Below are the code and all the weights of a small trained network. Each question names an input and a class and asks about switching units off, where a switched-off unit gives its printed mean instead of its output.

import numpy as np


def w(rows, s, z=0):
    codes = np.array(rows[::2]) - 128.0
    scale = np.full(codes.shape[1], s)
    scale[-1] = z or s
    return codes * scale


def norm(h):
    return h / np.sqrt((h * h).mean(-1, keepdims=True) + 1e-5)


def f(y):
    return np.maximum(y, 0)


def log_softmax(a):
    a = a - a.max(-1, keepdims=True)
    return a - np.log(np.exp(a).sum(-1, keepdims=True))


def net(x, mask):
    res = np.array(x, float).reshape(1, 4) / 4 @ E
    u = 0
    for l in range(3):
        y = f(norm(res) @ A[l][:, :-1].T + A[l][:, -1])
        res = res + np.where(mask[u : u + 8], y, B[l][:, -1]) @ B[l][:, :-1]
        u += 8
    return log_softmax(norm(res)[-1] @ U[:, :-1].T + U[:, -1])


A, B = {}, {}
E = w([
[241,175,132,89,220],'x0',
[176,120,83,238,153],'x1',
[184,77,213,67,78],'x2',
[233,253,129,140,67],'x3',
],0.0075)
A[0] = w([
[93,152,138,99,66,188],'0.n1',
[181,180,109,153,250,95],'0.n2',
[170,231,120,101,115,57],'0.n3',
[185,109,125,210,93,159],'0.n4',
[105,132,146,138,123,33],'0.n5',
[125,136,78,159,197,138],'0.n6',
[30,127,125,115,103,3],'0.n7',
[42,157,121,169,73,128],'0.n8',
],0.021,0.0033)
B[0] = w([
[73,90,152,180,151,201],'0.n1',
[74,144,9,187,161,251],'0.n2',
[213,177,214,72,146,220],'0.n3',
[52,95,149,71,40,205],'0.n4',
[116,134,114,126,135,136],'0.n5',
[99,95,176,174,162,211],'0.n6',
[91,148,105,154,253,201],'0.n7',
[138,157,128,235,52,225],'0.n8',
],0.024,0.012)
A[1] = w([
[199,191,53,53,150,9],'1.n1',
[169,34,125,199,148,53],'1.n2',
[97,252,69,49,129,93],'1.n3',
[49,87,137,126,60,1],'1.n4',
[141,56,153,93,210,21],'1.n5',
[74,67,124,67,177,185],'1.n6',
[159,67,5,86,115,23],'1.n7',
[156,101,89,143,1,97],'1.n8',
],0.017,0.003)
B[1] = w([
[217,54,34,98,72,196],'1.n1',
[217,119,71,167,183,243],'1.n2',
[237,104,56,143,151,224],'1.n3',
[127,158,102,197,81,253],'1.n4',
[169,60,219,118,87,194],'1.n5',
[156,144,149,139,41,235],'1.n6',
[105,127,215,252,84,166],'1.n7',
[111,86,195,152,15,206],'1.n8',
],0.02,0.0058)
A[2] = w([
[89,156,85,62,113,27],'2.n1',
[183,185,89,100,173,52],'2.n2',
[71,170,34,105,128,61],'2.n3',
[169,85,160,100,101,106],'2.n4',
[121,134,112,104,89,5],'2.n5',
[190,218,99,125,144,225],'2.n6',
[115,130,189,3,76,67],'2.n7',
[186,226,240,107,160,164],'2.n8',
],0.017,0.0027)
B[2] = w([
[115,90,107,144,151,128],'2.n1',
[129,86,101,117,77,191],'2.n2',
[131,90,123,165,172,199],'2.n3',
[195,171,136,148,133,216],'2.n4',
[168,118,146,171,140,141],'2.n5',
[107,5,137,97,122,222],'2.n6',
[64,122,193,125,172,212],'2.n7',
[93,82,152,60,180,255],'2.n8',
],0.027,0.0057)
U = w([
[99,114,172,203,3,131],'0',
[34,116,70,240,219,194],'1',
[146,147,108,131,144,37],'2',
[118,92,223,56,175,207],'3',
[116,215,75,78,147,2],'4',
[105,224,77,68,144,28],'5',
[211,60,63,85,116,213],'6',
[103,202,99,70,148,15],'7',
],0.015,0.0079)

Each question gives the input, the list of numbers given to net, and the class t.
The units are the neurons (one row each of A and B). Each row of codes is followed by its name. A weight is (code - 128) times the scale printed after its matrix; where a second scale follows, it is the last column's (A, B and U).
mask holds one flag per neuron, layer by layer. A switched-off neuron (its flag False) gives its mean, the last column of its row in B, instead of its output. The means were averaged over made-up inputs and are rounded, as every weight is.
A unit's drop is (log p(t) with every unit on - log p(t) with that unit switched off) / (log p(t) with every unit on - log p(t) with every unit switched off).
The circuit of an input: a set's keep is (log p(t) with only the set's units on - log p(t) with every unit switched off) / (log p(t) with every unit on - log p(t) with every unit switched off). Starting from the 12 units with the biggest drops (on a tie, the unit counted first), units are removed one at a time, each time the one whose removal leaves the highest keep (on an exact tie, the one counted first), for as long as the keep stays at least 0.8.
units of the circuit, in order: the units of the circuit, biggest drop first
top k neurons: the k neurons with the biggest drops, biggest first
top k neurons in layer l: the k neurons of layer l with the biggest drops, biggest first
drop of u: that unit's drop, to one decimal
input [7,-4,4,6], class 6: top neuron	1.n1
input [2,4,-6,8], class 6: top 2 neurons	0.n3; 0.n2
input [-1,-4,8,-6], class 3: top 4 neurons in layer 0	0.n2; 0.n8; 0.n4; 0.n7
input [1,-2,1,7], class 3: top 2 neurons in layer 0	0.n3; 0.n2
input [6,7,8,4], class 6: top 3 neurons in layer 0	0.n3; 0.n8; 0.n2
input [0,4,2,-5], class 0: top 2 neurons in layer 0	0.n3; 0.n2
input [-1,2,0,4], class 3: top 3 neurons in layer 0	0.n3; 0.n4; 0.n8
input [8,-5,8,2], class 6: top 3 neurons	0.n6; 1.n1; 0.n1
input [6,-1,2,-8], class 0: top 2 neurons in layer 0	0.n8; 0.n3
input [-7,-8,2,8], class 3: top 2 neurons in layer 0	0.n2; 0.n3
input [1,2,8,-7], class 6: top 2 neurons	0.n4; 0.n3
input [8,-7,5,6], class 6: top 3 neurons	1.n1; 0.n6; 1.n3
input [-5,5,4,-4], class 0: top 3 neurons	0.n2; 0.n4; 0.n6
input [1,8,4,0], class 0: units of the circuit, in order	0.n4
input [4,0,-7,7], class 6: top 2 neurons	0.n3; 0.n2
input [0,-2,-3,5], class 3: top 2 neurons	0.n3; 2.n8
input [4,7,-7,7], class 6: top 4 neurons	0.n3; 1.n3; 0.n1; 0.n2
input [-2,4,-6,6], class 0: top 2 neurons	0.n4; 0.n7
input [-1,-8,2,2], class 3: drop of 0.n2	1.0
input [3,-8,1,-1], class 3: units of the circuit, in order	0.n2
input [7,-4,5,2], class 6: drop of 1.n1	0.1
input [-2,7,8,-7], class 0: drop of 0.n3	0.3
